Here is a tiny trained network, its code and every weight. The questions are about switching its units off for an input and a target symbol, where a switched-off unit gives its printed mean instead of its output.

import numpy as np


def w(rows, s, z=0):
    codes = np.array(rows[::2]) - 128.0
    scale = np.full(codes.shape[1], s)
    scale[-1] = z or s
    return codes * scale


def norm(h):
    return h / np.sqrt((h * h).mean(-1, keepdims=True) + 1e-5)


def f(y):
    return y / 2 * (1 + np.tanh(0.7978845608 * (y + 0.044715 * y**3)))


def softmax(a):
    e = np.exp(a - a.max(-1, keepdims=True))
    return e / e.sum(-1, keepdims=True)


def log_softmax(a):
    a = a - a.max(-1, keepdims=True)
    return a - np.log(np.exp(a).sum(-1, keepdims=True))


def net(x, mask):
    ids = ['ΓΔΘαβξστφψ'.index(c) for c in x.split()]
    T = len(ids)
    res = E[ids] + P[:T]
    u = 0
    for l in range(2):
        q, k, v = (norm(res) @ M[l].T for M in (Q, K, V))
        z = softmax(np.where(np.tri(T) > 0, q @ k.T / 2**0.5, -1e9)) @ v
        res = res + np.where(mask[u], z, O[l][:, -1]) @ O[l][:, :-1]
        u += 1
        y = f(norm(res) @ A[l][:, :-1].T + A[l][:, -1])
        res = res + np.where(mask[u : u + 4], y, B[l][:, -1]) @ B[l][:, :-1]
        u += 4
    return log_softmax(norm(res)[-1] @ U[:, :-1].T + U[:, -1])


Q, K, V, O, A, B = {}, {}, {}, {}, {}, {}
E = w([
[90,114,170,59,160,109],'Γ',
[87,139,149,82,144,126],'Δ',
[250,178,98,126,236,70],'Θ',
[129,184,134,101,131,131],'α',
[189,82,177,119,102,172],'β',
[99,116,144,115,135,97],'ξ',
[189,185,170,135,97,162],'σ',
[58,209,205,182,102,133],'τ',
[113,83,161,110,152,102],'φ',
[118,168,168,68,138,136],'ψ',
],0.018)
P = w([
[194,100,24,143,2,18],'0',
[124,158,191,163,172,91],'1',
[134,165,179,161,193,100],'2',
[195,184,191,154,204,108],'3',
[115,195,141,177,176,86],'4',
[103,182,145,165,179,75],'5',
[110,193,140,182,164,64],'6',
[119,184,160,147,193,72],'7',
[105,202,144,149,181,68],'8',
[105,190,146,158,175,59],'9',
[105,203,142,164,160,57],'10',
[102,199,145,143,172,57],'11',
],0.0062)
Q[0] = w([
[226,28,38,82,108,126],'0.h1',
[134,63,2,183,146,195],'0.h1',
],0.0078)
K[0] = w([
[186,68,168,229,196,223],'0.h1',
[52,188,169,175,254,180],'0.h1',
],0.0079)
V[0] = w([
[89,110,97,36,44,140],'0.h1',
[2,174,11,149,173,75],'0.h1',
],0.0064)
O[0] = w([
[42,7,30,80,187,240,237],'0.h1',
[215,103,139,113,254,174,1],'0.h1',
],0.0073,0.0049)
A[0] = w([
[63,175,157,254,184,141,53],'0.n1',
[148,94,91,70,124,97,64],'0.n2',
[65,112,117,159,98,227,15],'0.n3',
[103,201,195,125,184,140,253],'0.n4',
],0.0095,0.0036)
B[0] = w([
[186,102,254,73,148,123,141],'0.n1',
[181,161,152,195,167,133,131],'0.n2',
[189,111,117,47,120,50,142],'0.n3',
[143,61,131,172,146,53,254],'0.n4',
],0.011,0.0071)
Q[1] = w([
[51,13,3,58,191,37],'1.h1',
[193,160,167,150,76,244],'1.h1',
],0.0064)
K[1] = w([
[109,46,2,99,159,129],'1.h1',
[50,127,218,209,143,19],'1.h1',
],0.0095)
V[1] = w([
[249,133,35,253,142,209],'1.h1',
[113,40,150,151,119,108],'1.h1',
],0.0071)
O[1] = w([
[131,170,112,231,171,154,4],'1.h1',
[4,232,254,7,97,235,235],'1.h1',
],0.01,0.0021)
A[1] = w([
[114,151,121,103,10,85,251],'1.n1',
[50,124,140,73,87,171,110],'1.n2',
[120,168,161,102,175,177,169],'1.n3',
[121,71,112,94,119,110,174],'1.n4',
],0.013,0.0022)
B[1] = w([
[63,80,32,125,161,137,255],'1.n1',
[254,237,133,173,59,124,249],'1.n2',
[60,137,101,193,120,174,164],'1.n3',
[209,121,111,95,153,188,208],'1.n4',
],0.0088,0.0085)
U = w([
[182,189,134,73,139,176,32],'Γ',
[89,114,83,104,178,207,115],'Δ',
[199,168,123,155,152,10,57],'Θ',
[171,104,87,220,137,114,255],'α',
[97,150,73,104,39,113,225],'β',
[77,137,119,182,167,163,198],'ξ',
[66,66,78,140,124,71,87],'σ',
[118,101,196,84,113,61,162],'τ',
[97,207,178,172,106,153,57],'φ',
[182,52,68,61,138,134,81],'ψ',
],0.013,0.0021)

Each question gives the input, a string of symbols that net reads in full, and the target symbol t.
The units are the heads (2 rows each of Q, K, V and O) and the neurons (one row each of A and B). Each row of codes is followed by its name. A weight is (code - 128) times the scale printed after its matrix; where a second scale follows, it is the last column's (O, A, B and U).
mask holds one flag per unit, layer by layer, with each layer's heads first. A switched-off unit (its flag False) gives its mean, the last column of its rows in O or B, instead of its output. The means were averaged over made-up inputs and are rounded, as every weight is.
A unit's drop is (log p(t) with every unit on - log p(t) with that unit switched off) / (log p(t) with every unit on - log p(t) with every unit switched off).
The circuit of an input: a set's keep is (log p(t) with only the set's units on - log p(t) with every unit switched off) / (log p(t) with every unit on - log p(t) with every unit switched off). Starting from all 10 units, units are removed one at a time, each time the one whose removal leaves the highest keep (on an exact tie, the one counted first), for as long as the keep stays at least 0.8.
circuit, biggest first: the units of the circuit, biggest drop first
k most important neurons: the k neurons with the biggest drops, biggest first
top k neurons in layer l: the k neurons of layer l with the biggest drops, biggest first
input Γ Γ Γ φ α, target Γ: circuit, biggest first => (0.h1 1.h1 1.n2)
input Δ Γ φ β ψ φ τ Γ ξ, target Δ: circuit, biggest first => (0.h1)
input Γ β τ ψ ψ ξ β τ Γ β ψ Δ, target Γ: circuit, biggest first => (0.h1 1.n2 1.n1)
input Γ σ ψ ξ ψ β Δ α ψ σ ψ, target Γ: circuit, biggest first => (0.h1 1.n1)
input ψ Γ Δ Δ Θ ψ σ, target ψ: circuit, biggest first => (0.n3 0.h1)
input β Δ ψ Δ β β ψ τ ψ Γ, target β: 2 most important neurons => (1.n2 1.n1)
input α Γ β Γ α φ α ψ φ, target α: circuit, biggest first => (1.h1 0.h1 0.n4)
input α α ξ σ Θ β Γ Γ, target α: circuit, biggest first => (0.h1 1.h1 0.n4)
input τ Θ ψ σ ξ β Δ, target τ: circuit, biggest first => (0.h1 1.n2 1.n1)
input Θ ψ ψ β Γ Γ Γ ψ β τ α, target Θ: 2 most important neurons => (0.n4 1.n1)
input α τ Γ, target α: circuit, biggest first => (1.h1 0.n4 0.h1)
input σ φ Δ Γ σ, target σ: 2 most important neurons => (1.n1 1.n2)
input α Γ α, target α: 2 most important neurons => (0.n4 0.n2)
input ψ φ Γ ξ, target ψ: most important neuron => (0.n4)
input α ψ Δ σ ψ φ, target α: circuit, biggest first => (1.h1 0.n4 0.h1)
input φ α Γ ψ Γ σ φ Γ ψ β Γ, target φ: 2 most important neurons => (0.n4 0.n2)
input Θ β ξ α β ψ σ ψ σ Δ Δ, target Θ: 2 most important neurons => (0.n4 1.n1)
input φ Γ Γ β ψ τ Γ, target φ: top 2 neurons in layer 0 => (0.n2 0.n4)
input ξ Γ α ξ Γ φ, target ξ: 2 most important neurons => (0.n2 0.n4)
input Θ Δ Δ ψ ψ α Δ α ξ ψ, target Θ: top neuron in layer 1 => (1.n1)
